Below is a small trained network, with its code and all its weights. Each question gives an input and a target symbol and asks what happens when units are switched off, that is, made to give their printed mean instead of their output.

import numpy as np


def w(rows, s, z=0):
    codes = np.array(rows[::2]) - 128.0
    scale = np.full(codes.shape[1], s)
    scale[-1] = z or s
    return codes * scale


def norm(h):
    return h / np.sqrt((h * h).mean(-1, keepdims=True) + 1e-5)


def f(y):
    return y / 2 * (1 + np.tanh(0.7978845608 * (y + 0.044715 * y**3)))


def softmax(a):
    e = np.exp(a - a.max(-1, keepdims=True))
    return e / e.sum(-1, keepdims=True)


def log_softmax(a):
    a = a - a.max(-1, keepdims=True)
    return a - np.log(np.exp(a).sum(-1, keepdims=True))


def net(x, mask):
    ids = ['αεζηξπτφω'.index(c) for c in x.split()]
    T = len(ids)
    res = E[ids] + P[:T]
    u = 0
    for l in range(2):
        q, k, v = (norm(res) @ M[l].T for M in (Q, K, V))
        z = softmax(np.where(np.tri(T) > 0, q @ k.T / 4**0.5, -1e9)) @ v
        res = res + np.where(mask[u], z, O[l][:, -1]) @ O[l][:, :-1]
        u += 1
        y = f(norm(res) @ A[l][:, :-1].T + A[l][:, -1])
        res = res + np.where(mask[u : u + 12], y, B[l][:, -1]) @ B[l][:, :-1]
        u += 12
    return log_softmax(norm(res)[-1] @ U[:, :-1].T + U[:, -1])


Q, K, V, O, A, B = {}, {}, {}, {}, {}, {}
E = w([
[108,193,86,100,123,220,172,186],'α',
[192,55,83,150,41,150,105,137],'ε',
[138,234,99,192,149,126,89,94],'ζ',
[173,126,42,125,111,249,139,130],'η',
[159,73,153,127,48,222,192,80],'ξ',
[58,85,167,72,156,84,149,160],'π',
[155,54,112,60,142,141,80,83],'τ',
[163,143,75,91,130,21,166,143],'φ',
[226,123,178,205,173,170,88,198],'ω',
],0.017)
P = w([
[205,43,86,216,254,147,184,207],'0',
[180,48,99,202,201,126,188,183],'1',
[188,71,97,174,179,138,187,154],'2',
[184,88,101,153,161,148,177,144],'3',
[177,105,108,144,147,147,164,135],'4',
[163,122,113,146,131,149,154,127],'5',
[154,127,114,134,114,143,146,128],'6',
[146,145,122,134,100,144,134,119],'7',
[132,145,122,127,87,146,127,120],'8',
[121,146,120,119,70,137,122,121],'9',
[108,155,124,122,55,135,114,118],'10',
[98,161,122,118,44,134,108,109],'11',
[82,168,137,127,25,130,97,104],'12',
[77,175,126,119,16,129,91,104],'13',
],0.0084)
Q[0] = w([
[31,142,93,26,36,215,92,37],'0.h0',
[144,57,49,33,83,105,192,88],'0.h0',
[145,182,121,88,99,69,228,215],'0.h0',
[190,118,1,95,76,254,175,48],'0.h0',
],0.005)
K[0] = w([
[1,177,99,106,33,121,87,112],'0.h0',
[116,99,129,40,50,69,178,122],'0.h0',
[180,105,36,48,148,134,146,217],'0.h0',
[141,183,105,77,2,150,45,53],'0.h0',
],0.0057)
V[0] = w([
[3,187,128,97,164,66,177,220],'0.h0',
[109,49,166,46,213,144,57,133],'0.h0',
[222,123,199,191,171,180,154,243],'0.h0',
[128,124,228,28,34,229,156,218],'0.h0',
],0.0054)
O[0] = w([
[249,172,150,58,137,183,219,118,2],'0.h0',
[104,215,4,168,57,91,217,92,144],'0.h0',
[107,158,125,71,210,136,59,40,202],'0.h0',
[108,35,100,170,195,128,254,59,146],'0.h0',
],0.0068,0.0049)
A[0] = w([
[192,169,151,243,176,134,150,243,110],'0.n0',
[72,138,120,163,168,32,154,77,69],'0.n1',
[147,46,116,171,189,164,71,110,60],'0.n2',
[111,175,127,57,142,44,206,181,66],'0.n3',
[189,200,177,95,59,43,59,154,33],'0.n4',
[132,52,254,44,176,106,82,178,47],'0.n5',
[90,72,136,100,110,127,219,97,48],'0.n6',
[98,192,167,87,130,160,239,87,2],'0.n7',
[111,145,101,135,33,103,111,79,67],'0.n8',
[87,226,176,225,159,166,183,188,137],'0.n9',
[245,55,184,248,134,146,180,217,42],'0.n10',
[124,188,145,71,147,167,142,20,61],'0.n11',
],0.0084,0.0055)
B[0] = w([
[148,151,104,141,153,87,217,102,180],'0.n0',
[134,118,65,148,175,114,197,127,149],'0.n1',
[151,137,188,115,109,124,108,127,253],'0.n2',
[166,229,124,128,92,131,100,114,217],'0.n3',
[110,157,194,116,57,139,120,52,176],'0.n4',
[138,129,91,179,173,78,156,136,138],'0.n5',
[140,172,120,138,114,82,68,98,188],'0.n6',
[141,159,200,83,24,119,58,167,174],'0.n7',
[149,128,115,99,105,108,104,137,187],'0.n8',
[109,86,123,120,151,69,118,204,220],'0.n9',
[254,187,192,227,140,125,149,116,150],'0.n10',
[167,155,122,91,83,118,138,169,125],'0.n11',
],0.0096,0.0038)
Q[1] = w([
[140,68,139,137,92,191,125,154],'1.h0',
[115,138,162,196,83,168,158,224],'1.h0',
[133,42,2,79,88,101,54,106],'1.h0',
[58,118,124,40,184,80,120,168],'1.h0',
],0.0086)
K[1] = w([
[60,39,139,138,132,163,156,169],'1.h0',
[90,135,198,44,233,177,151,122],'1.h0',
[6,167,39,231,2,125,144,148],'1.h0',
[199,188,43,179,121,120,215,167],'1.h0',
],0.007)
V[1] = w([
[166,120,29,154,26,162,131,181],'1.h0',
[168,16,146,60,196,144,197,253],'1.h0',
[223,107,168,55,108,45,39,89],'1.h0',
[178,130,121,87,90,68,184,197],'1.h0',
],0.0065)
O[1] = w([
[254,95,136,239,166,168,69,161,250],'1.h0',
[97,227,142,193,133,12,28,79,12],'1.h0',
[101,47,128,111,198,16,146,196,250],'1.h0',
[191,74,154,51,108,5,87,26,112],'1.h0',
],0.006,0.0026)
A[1] = w([
[189,91,134,128,119,133,150,100,70],'1.n0',
[133,125,135,149,136,100,90,111,192],'1.n1',
[72,183,152,125,90,189,148,101,78],'1.n2',
[70,107,162,89,113,132,146,94,64],'1.n3',
[99,118,139,53,169,46,153,117,3],'1.n4',
[132,143,131,108,203,119,120,119,90],'1.n5',
[82,193,148,100,63,111,120,146,43],'1.n6',
[89,136,67,114,128,96,115,163,140],'1.n7',
[100,173,62,100,190,136,248,173,43],'1.n8',
[96,98,107,104,107,125,84,96,169],'1.n9',
[141,195,97,99,99,110,127,123,112],'1.n10',
[149,145,174,154,109,147,142,99,22],'1.n11',
],0.016,0.005)
B[1] = w([
[82,118,160,93,150,105,110,77,192],'1.n0',
[82,141,113,90,100,128,122,155,219],'1.n1',
[193,156,128,136,3,98,72,121,178],'1.n2',
[147,126,94,136,16,118,129,167,126],'1.n3',
[83,147,38,183,122,142,124,162,198],'1.n4',
[78,108,90,94,126,118,163,136,175],'1.n5',
[97,214,198,134,145,103,74,21,242],'1.n6',
[104,130,92,120,129,98,175,143,240],'1.n7',
[114,41,11,159,107,100,173,185,208],'1.n8',
[152,202,148,166,118,133,184,153,230],'1.n9',
[94,138,174,156,95,165,94,141,253],'1.n10',
[87,101,91,147,120,159,178,173,133],'1.n11',
],0.012,0.0061)
U = w([
[91,133,2,111,103,93,182,202,174],'α',
[90,224,145,88,101,83,73,65,166],'ε',
[166,149,59,124,198,244,75,113,85],'ζ',
[179,118,166,14,108,167,166,223,87],'η',
[228,159,184,173,206,74,204,178,176],'ξ',
[146,15,121,152,140,60,3,132,4],'π',
[169,87,106,54,148,103,142,72,115],'τ',
[31,53,208,171,140,191,219,93,67],'φ',
[162,81,130,29,128,106,128,132,59],'ω',
],0.0079,0.0042)

Each question gives the input, a string of symbols that net reads in full, and the target symbol t.
The units are the heads (4 rows each of Q, K, V and O) and the neurons (one row each of A and B). Each row of codes is followed by its name. A weight is (code - 128) times the scale printed after its matrix; where a second scale follows, it is the last column's (O, A, B and U).
mask holds one flag per unit, layer by layer, with each layer's heads first. A switched-off unit (its flag False) gives its mean, the last column of its rows in O or B, instead of its output. The means were averaged over made-up inputs and are rounded, as every weight is.
A unit's drop is (log p(t) with every unit on - log p(t) with that unit switched off) / (log p(t) with every unit on - log p(t) with every unit switched off).
The circuit of an input: a set's keep is (log p(t) with only the set's units on - log p(t) with every unit switched off) / (log p(t) with every unit on - log p(t) with every unit switched off). Starting from the 12 units with the biggest drops (on a tie, the unit counted first), units are removed one at a time, each time the one whose removal leaves the highest keep (on an exact tie, the one counted first), for as long as the keep stays at least 0.8.
circuit, biggest first: the units of the circuit, biggest drop first
unit that matters most: the unit with the biggest drop
k most important neurons: the k neurons with the biggest drops, biggest first
k most important neurons of layer l: the k neurons of layer l with the biggest drops, biggest first
drop when u is switched off: that unit's drop, to one decimal
input ε ζ π ξ τ ζ ζ α α, target ε: 2 most important neurons	[0.n9, 1.n6]
input ε ε τ π π α τ, target τ: 2 most important neurons of layer 0	[0.n3, 0.n6]
input ζ τ π τ τ ω α α α, target ε: circuit, biggest first	[1.n6]
input ζ π η ξ ζ ξ α φ ε ξ ζ ω, target ξ: 3 most important neurons of layer 1	[1.n10, 1.n8, 1.n4]
input π τ ε ζ ξ π, target ε: 2 most important neurons	[0.n7, 1.n6]
input ε ζ ξ π τ α ε ζ π τ π τ, target τ: 3 most important neurons of layer 1	[1.n0, 1.n4, 1.n8]
input η η φ φ η φ, target ε: circuit, biggest first	[0.h0, 0.n4]
input ω τ τ π π ζ τ ξ ε φ ω, target α: circuit, biggest first	[0.h0, 1.n5, 0.n0, 1.h0]
input φ ε π ε ξ α τ ε ξ ε ε ω, target ξ: 2 most important neurons	[0.n10, 0.n0]
input ζ τ ζ τ τ φ τ ξ ω ω ε, target π: circuit, biggest first	[1.h0, 1.n0]
input τ τ τ ξ η τ, target φ: 2 most important neurons of layer 0	[0.n2, 0.n3]
input ξ α ε τ τ τ ε η α τ, target π: 2 most important neurons	[1.n6, 1.n0]
input η φ α α α φ ξ π η φ φ α ξ τ, target α: 3 most important neurons	[1.n6, 0.n10, 1.n9]
input ξ π π ζ π ξ τ ζ τ, target η: 2 most important neurons of layer 1	[1.n8, 1.n9]
input η τ π τ ε ζ ε τ, target π: circuit, biggest first	[1.h0]
input φ ε π α α π, target ε: 2 most important neurons	[0.n7, 0.n3]
input τ α τ α ε τ ω ξ τ ε η φ ω ζ, target α: 3 most important neurons of layer 0	[0.n9, 0.n3, 0.n2]
input π α φ π τ τ τ φ ξ τ η, target ζ: 2 most important neurons of layer 1	[1.n8, 1.n7]
input τ φ φ, target ε: 3 most important neurons	[0.n4, 0.n3, 1.n10]
input τ φ ξ α φ ξ π, target α: unit that matters most	0.n5
input ζ τ ω τ φ τ ω η α τ τ τ, target α: 2 most important neurons of layer 1	[1.n6, 1.n9]
input τ η τ ζ, target α: drop when 1.h0 is switched off	0.1
input α ζ ζ ε, target π: drop when 0.n6 is switched off	0.0
input α τ π τ ζ τ α τ ω η φ φ ζ ξ, target φ: drop when 0.n10 is switched off	0.3
input α ε α φ τ τ α π η α τ τ ξ τ, target φ: drop when 1.n9 is switched off	0.3
